Below are the code and all the weights of a small trained network. Each question names an input and a target symbol and asks about switching units off, where a switched-off unit gives its printed mean instead of its output.

import numpy as np


def w(rows, s, z=0):
    codes = np.array(rows[::2]) - 128.0
    scale = np.full(codes.shape[1], s)
    scale[-1] = z or s
    return codes * scale


def norm(h):
    return h / np.sqrt((h * h).mean(-1, keepdims=True) + 1e-5)


def f(y):
    return np.maximum(y, 0)


def softmax(a):
    e = np.exp(a - a.max(-1, keepdims=True))
    return e / e.sum(-1, keepdims=True)


def log_softmax(a):
    a = a - a.max(-1, keepdims=True)
    return a - np.log(np.exp(a).sum(-1, keepdims=True))


def net(x, mask):
    ids = ['βδεζηλμξστφψω'.index(c) for c in x.split()]
    T = len(ids)
    res = E[ids] + P[:T]
    u = 0
    for l in range(2):
        r = norm(res)
        for j in range(2):
            rows = slice(3 * j, 3 * j + 3)
            q, k, v = (r @ M[l][rows].T for M in (Q, K, V))
            z = softmax(np.where(np.tri(T) > 0, q @ k.T / 3**0.5, -1e9)) @ v
            o = O[l][rows]
            res = res + np.where(mask[u + j], z, o[:, -1]) @ o[:, :-1]
        u += 2
        y = f(norm(res) @ A[l][:, :-1].T + A[l][:, -1])
        res = res + np.where(mask[u : u + 16], y, B[l][:, -1]) @ B[l][:, :-1]
        u += 16
    return log_softmax(norm(res)[-1] @ U[:, :-1].T + U[:, -1])


Q, K, V, O, A, B = {}, {}, {}, {}, {}, {}
E = w([
[201,137,55,230,194],'β',
[169,128,65,206,221],'δ',
[112,124,125,148,4],'ε',
[159,25,158,117,93],'ζ',
[91,63,172,135,252],'η',
[176,24,163,111,75],'λ',
[127,61,77,120,74],'μ',
[83,108,182,102,191],'ξ',
[154,233,93,130,227],'σ',
[48,149,205,67,197],'τ',
[67,198,79,30,121],'φ',
[180,173,210,104,188],'ψ',
[179,94,190,157,77],'ω',
],0.015)
P = w([
[221,102,75,53,116],'0',
[167,97,76,91,148],'1',
[145,101,100,107,143],'2',
[123,102,108,139,139],'3',
[106,104,123,165,130],'4',
[92,112,141,181,113],'5',
[77,120,160,217,99],'6',
[73,124,170,244,83],'7',
[57,131,168,254,69],'8',
],0.0099)
Q[0] = w([
[27,117,83,201,220],'0.h1',
[90,125,168,208,150],'0.h1',
[135,150,168,102,244],'0.h1',
[122,154,59,126,141],'0.h2',
[137,149,168,157,226],'0.h2',
[110,157,183,214,200],'0.h2',
],0.011)
K[0] = w([
[39,189,156,110,153],'0.h1',
[122,158,138,224,115],'0.h1',
[152,176,191,131,124],'0.h1',
[114,164,160,108,145],'0.h2',
[141,121,203,212,137],'0.h2',
[86,146,248,190,112],'0.h2',
],0.012)
V[0] = w([
[114,248,114,133,114],'0.h1',
[177,106,127,127,175],'0.h1',
[98,82,154,82,170],'0.h1',
[97,119,105,156,142],'0.h2',
[146,153,154,179,148],'0.h2',
[152,137,178,209,117],'0.h2',
],0.011)
O[0] = w([
[125,255,113,117,65,3],'0.h1',
[186,89,140,115,105,218],'0.h1',
[106,108,171,133,170,228],'0.h1',
[51,155,50,185,111,103],'0.h2',
[231,93,162,71,77,128],'0.h2',
[196,109,252,160,179,121],'0.h2',
],0.0062,0.0038)
A[0] = w([
[145,118,117,128,135,2],'0.n1',
[116,150,191,66,100,187],'0.n2',
[135,179,82,172,111,36],'0.n3',
[133,90,123,226,129,112],'0.n4',
[85,144,91,163,145,151],'0.n5',
[102,92,87,173,3,62],'0.n6',
[68,113,52,63,9,113],'0.n7',
[92,102,48,112,48,102],'0.n8',
[158,201,69,162,115,130],'0.n9',
[119,100,170,161,58,87],'0.n10',
[158,73,114,84,70,58],'0.n11',
[87,211,78,187,104,62],'0.n12',
[172,113,212,175,94,107],'0.n13',
[124,1,120,166,79,119],'0.n14',
[165,105,164,129,46,116],'0.n15',
[164,66,163,97,17,93],'0.n16',
],0.009,0.0077)
B[0] = w([
[124,141,152,35,142,128],'0.n1',
[108,31,74,153,214,187],'0.n2',
[161,225,60,142,149,132],'0.n3',
[95,63,120,190,124,204],'0.n4',
[54,109,140,98,124,171],'0.n5',
[222,85,3,179,153,168],'0.n6',
[181,30,152,184,85,187],'0.n7',
[197,50,117,199,61,174],'0.n8',
[147,178,112,151,203,166],'0.n9',
[141,124,162,198,204,156],'0.n10',
[117,143,82,19,6,145],'0.n11',
[38,192,47,154,208,148],'0.n12',
[41,102,149,173,119,198],'0.n13',
[96,82,54,55,115,254],'0.n14',
[31,93,99,101,132,165],'0.n15',
[23,126,61,7,59,177],'0.n16',
],0.0065,0.0069)
Q[1] = w([
[148,108,148,97,171],'1.h1',
[124,103,134,252,190],'1.h1',
[55,137,120,110,136],'1.h1',
[189,180,45,97,83],'1.h2',
[128,223,77,136,98],'1.h2',
[138,172,104,163,81],'1.h2',
],0.015)
K[1] = w([
[62,56,164,47,128],'1.h1',
[60,132,183,165,111],'1.h1',
[41,159,54,147,130],'1.h1',
[161,91,55,55,167],'1.h2',
[97,151,67,50,145],'1.h2',
[99,159,8,135,115],'1.h2',
],0.012)
V[1] = w([
[162,150,177,7,138],'1.h1',
[117,125,77,172,56],'1.h1',
[160,90,96,121,133],'1.h1',
[54,156,128,141,118],'1.h2',
[147,119,140,140,158],'1.h2',
[76,127,82,194,82],'1.h2',
],0.012)
O[1] = w([
[10,173,197,253,154,33],'1.h1',
[135,8,71,89,228,58],'1.h1',
[137,6,227,108,154,254],'1.h1',
[96,172,64,157,237,45],'1.h2',
[82,212,206,42,151,210],'1.h2',
[72,36,147,101,182,66],'1.h2',
],0.0071,0.0037)
A[1] = w([
[168,164,200,106,52,54],'1.n1',
[18,83,171,118,90,157],'1.n2',
[109,115,61,114,11,132],'1.n3',
[94,152,176,124,172,242],'1.n4',
[181,183,88,122,130,58],'1.n5',
[221,133,137,108,111,58],'1.n6',
[61,154,85,173,129,171],'1.n7',
[175,137,73,152,90,195],'1.n8',
[152,111,138,178,204,118],'1.n9',
[181,121,79,20,120,51],'1.n10',
[51,35,123,152,115,30],'1.n11',
[137,62,114,63,99,145],'1.n12',
[146,108,184,88,167,175],'1.n13',
[192,207,190,142,119,165],'1.n14',
[133,105,170,86,175,182],'1.n15',
[167,163,118,66,175,3],'1.n16',
],0.012,0.0032)
B[1] = w([
[116,90,117,191,73,165],'1.n1',
[124,125,26,110,105,244],'1.n2',
[179,22,131,67,106,198],'1.n3',
[146,129,145,147,82,205],'1.n4',
[147,153,2,129,116,140],'1.n5',
[71,205,147,141,183,143],'1.n6',
[31,142,177,105,91,159],'1.n7',
[86,124,117,66,136,164],'1.n8',
[140,207,162,74,141,184],'1.n9',
[148,166,155,39,74,166],'1.n10',
[163,57,34,127,80,254],'1.n11',
[9,135,172,144,67,237],'1.n12',
[153,169,144,174,172,197],'1.n13',
[196,50,142,166,66,187],'1.n14',
[151,185,141,153,158,200],'1.n15',
[132,128,107,177,172,136],'1.n16',
],0.0095,0.0089)
U = w([
[123,153,85,107,255,166],'β',
[170,87,113,156,203,19],'δ',
[207,237,32,118,121,179],'ε',
[181,134,187,214,42,144],'ζ',
[133,16,149,157,215,51],'η',
[7,201,125,176,139,133],'λ',
[187,143,167,32,160,102],'μ',
[192,141,192,162,228,252],'ξ',
[164,39,90,50,78,220],'σ',
[99,68,27,186,126,90],'τ',
[237,149,140,42,131,52],'φ',
[166,124,124,106,172,24],'ψ',
[171,109,114,136,170,6],'ω',
],0.0098,0.0034)

Each question gives the input, a string of symbols that net reads in full, and the target symbol t.
The units are the heads (3 rows each of Q, K, V and O) and the neurons (one row each of A and B). Each row of codes is followed by its name. A weight is (code - 128) times the scale printed after its matrix; where a second scale follows, it is the last column's (O, A, B and U).
mask holds one flag per unit, layer by layer, with each layer's heads first. A switched-off unit (its flag False) gives its mean, the last column of its rows in O or B, instead of its output. The means were averaged over made-up inputs and are rounded, as every weight is.
A unit's drop is (log p(t) with every unit on - log p(t) with that unit switched off) / (log p(t) with every unit on - log p(t) with every unit switched off).
top k neurons: the k neurons with the biggest drops, biggest first
k most important neurons of layer l: the k neurons of layer l with the biggest drops, biggest first
which heads matter: for each layer, one digit per head in row order, 1 if its drop is at least 0.15 and else 0, layers parted by /
input ζ η ε ψ, target ζ: which heads matter => 00 / 01
input ξ μ ψ ζ φ η ψ, target ζ: which heads matter => 00 / 10
input τ ψ δ σ τ ξ, target λ: which heads matter => 10 / 11
input ω ω λ σ μ η, target ε: which heads matter => 10 / 10
input τ δ μ ξ, target τ: top 2 neurons => [1.n2, 1.n11]
input ζ δ μ μ μ σ δ, target ε: which heads matter => 10 / 10
input ξ τ δ η τ η, target λ: which heads matter => 10 / 11
input σ σ φ τ, target β: top 2 neurons => [1.n12, 0.n7]
input δ λ τ ψ τ λ β, target λ: 2 most important neurons of layer 0 => [0.n14, 0.n9]
input ξ ε σ β, target ε: which heads matter => 10 / 00
input τ ω ψ β φ μ μ τ β, target λ: which heads matter => 10 / 00
input ξ τ δ, target λ: which heads matter => 01 / 10
input η β β, target η: which heads matter => 11 / 11
input μ φ β η, target β: 2 most important neurons of layer 0 => [0.n7, 0.n8]
input ε ε η ζ η τ, target λ: which heads matter => 00 / 10
input μ ψ δ μ φ λ τ σ, target λ: 2 most important neurons of layer 1 => [1.n7, 1.n11]
input ζ ω ζ τ λ τ ω, target τ: 2 most important neurons of layer 1 => [1.n2, 1.n3]
input ψ μ ε ξ, target τ: top 2 neurons => [0.n6, 1.n2]
input β ψ ω δ, target ξ: which heads matter => 00 / 00
input φ ζ δ, target β: most important neuron of layer 0 => [0.n9]
input η ζ δ, target η: top 2 neurons => [1.n2, 0.n16]
input ψ δ ω η η ω ξ, target ξ: top neuron => [0.n16]
input ω β φ τ σ, target β: most important neuron of layer 1 => [1.n12]
